Below is a small trained network, with its code and all its weights. Each question gives an input and a class and asks what happens when units are switched off, that is, made to give their printed mean instead of their output.

import numpy as np


def w(rows, s, z=0):
    codes = np.array(rows[::2]) - 128.0
    scale = np.full(codes.shape[1], s)
    scale[-1] = z or s
    return codes * scale


def norm(h):
    return h / np.sqrt((h * h).mean(-1, keepdims=True) + 1e-5)


def f(y):
    return np.maximum(y, 0)


def log_softmax(a):
    a = a - a.max(-1, keepdims=True)
    return a - np.log(np.exp(a).sum(-1, keepdims=True))


def net(x, mask):
    res = np.array(x, float).reshape(1, 5) / 4 @ E
    u = 0
    for l in range(4):
        y = f(norm(res) @ A[l][:, :-1].T + A[l][:, -1])
        res = res + np.where(mask[u : u + 5], y, B[l][:, -1]) @ B[l][:, :-1]
        u += 5
    return log_softmax(norm(res)[-1] @ U[:, :-1].T + U[:, -1])


A, B = {}, {}
E = w([
[179,132,211],'x0',
[87,104,129],'x1',
[60,79,199],'x2',
[251,78,138],'x3',
[133,233,173],'x4',
],0.003)
A[0] = w([
[93,56,56,80],'L0N1',
[111,137,56,2],'L0N2',
[2,118,192,136],'L0N3',
[152,180,190,39],'L0N4',
[92,160,188,25],'L0N5',
],0.0046,0.00086)
B[0] = w([
[96,254,81,214],'L0N1',
[112,139,97,172],'L0N2',
[113,99,163,253],'L0N3',
[172,138,142,187],'L0N4',
[124,85,63,175],'L0N5',
],0.0065,0.002)
A[1] = w([
[2,147,190,29],'L1N1',
[235,87,87,1],'L1N2',
[218,180,88,126],'L1N3',
[46,136,163,99],'L1N4',
[151,164,156,49],'L1N5',
],0.0055,0.00093)
B[1] = w([
[116,1,153,240],'L1N1',
[122,87,155,234],'L1N2',
[119,105,144,252],'L1N3',
[108,79,191,205],'L1N4',
[139,171,138,156],'L1N5',
],0.0086,0.0026)
A[2] = w([
[36,129,188,25],'L2N1',
[105,113,133,2],'L2N2',
[112,3,160,132],'L2N3',
[214,79,40,181],'L2N4',
[183,134,111,17],'L2N5',
],0.0038,0.00092)
B[2] = w([
[72,50,198,167],'L2N1',
[190,148,131,132],'L2N2',
[107,2,86,254],'L2N3',
[10,99,115,187],'L2N4',
[168,84,182,138],'L2N5',
],0.0032)
A[3] = w([
[205,106,85,146],'L3N1',
[129,119,26,97],'L3N2',
[21,103,3,187],'L3N3',
[130,137,132,69],'L3N4',
[19,136,207,4],'L3N5',
],0.005,0.0016)
B[3] = w([
[130,13,141,169],'L3N1',
[44,201,57,169],'L3N2',
[174,254,83,252],'L3N3',
[58,116,249,128],'L3N4',
[53,35,150,170],'L3N5',
],0.0027,0.0035)
U = w([
[54,222,29,78],'0',
[224,156,191,5],'1',
[39,2,185,251],'2',
],0.0073,0.0035)

Each question gives the input, the list of numbers given to net, and the class t.
The units are the neurons (one row each of A and B). Each row of codes is followed by its name. A weight is (code - 128) times the scale printed after its matrix; where a second scale follows, it is the last column's (A, B and U).
mask holds one flag per neuron, layer by layer. A switched-off neuron (its flag False) gives its mean, the last column of its row in B, instead of its output. The means were averaged over made-up inputs and are rounded, as every weight is.
A unit's drop is (log p(t) with every unit on - log p(t) with that unit switched off) / (log p(t) with every unit on - log p(t) with every unit switched off).
The circuit of an input: a set's keep is (log p(t) with only the set's units on - log p(t) with every unit switched off) / (log p(t) with every unit on - log p(t) with every unit switched off). Starting from the 12 units with the biggest drops (on a tie, the unit counted first), units are removed one at a time, each time the one whose removal leaves the highest keep (on an exact tie, the one counted first), for as long as the keep stays at least 0.8.
units of the circuit, in order: the units of the circuit, biggest drop first
unit that matters most: the unit with the biggest drop
top k neurons: the k neurons with the biggest drops, biggest first
drop when u is switched off: that unit's drop, to one decimal
input [-8,1,-3,-8,-7], class 0: units of the circuit, in order => (L0N1; L3N3)
input [-6,-3,-3,-7,-4], class 0: units of the circuit, in order => (L3N3; L0N1)
input [6,-3,-1,0,1], class 1: units of the circuit, in order => (L1N1; L1N4)
input [-1,-5,-4,2,-7], class 0: top 2 neurons => (L0N1; L1N1)
input [-6,8,0,1,-4], class 0: units of the circuit, in order => (L0N1; L3N3; L1N2)
input [-7,-6,4,3,-4], class 0: unit that matters most => L0N1
input [-7,2,-2,7,1], class 0: top 2 neurons => (L1N1; L0N1)
input [3,-7,-5,-5,-3], class 0: drop when L1N5 is switched off => 0.0
input [8,-6,-2,-4,-1], class 1: drop when L2N3 is switched off => 0.1
input [5,0,-3,-1,3], class 1: drop when L1N1 is switched off => 0.2
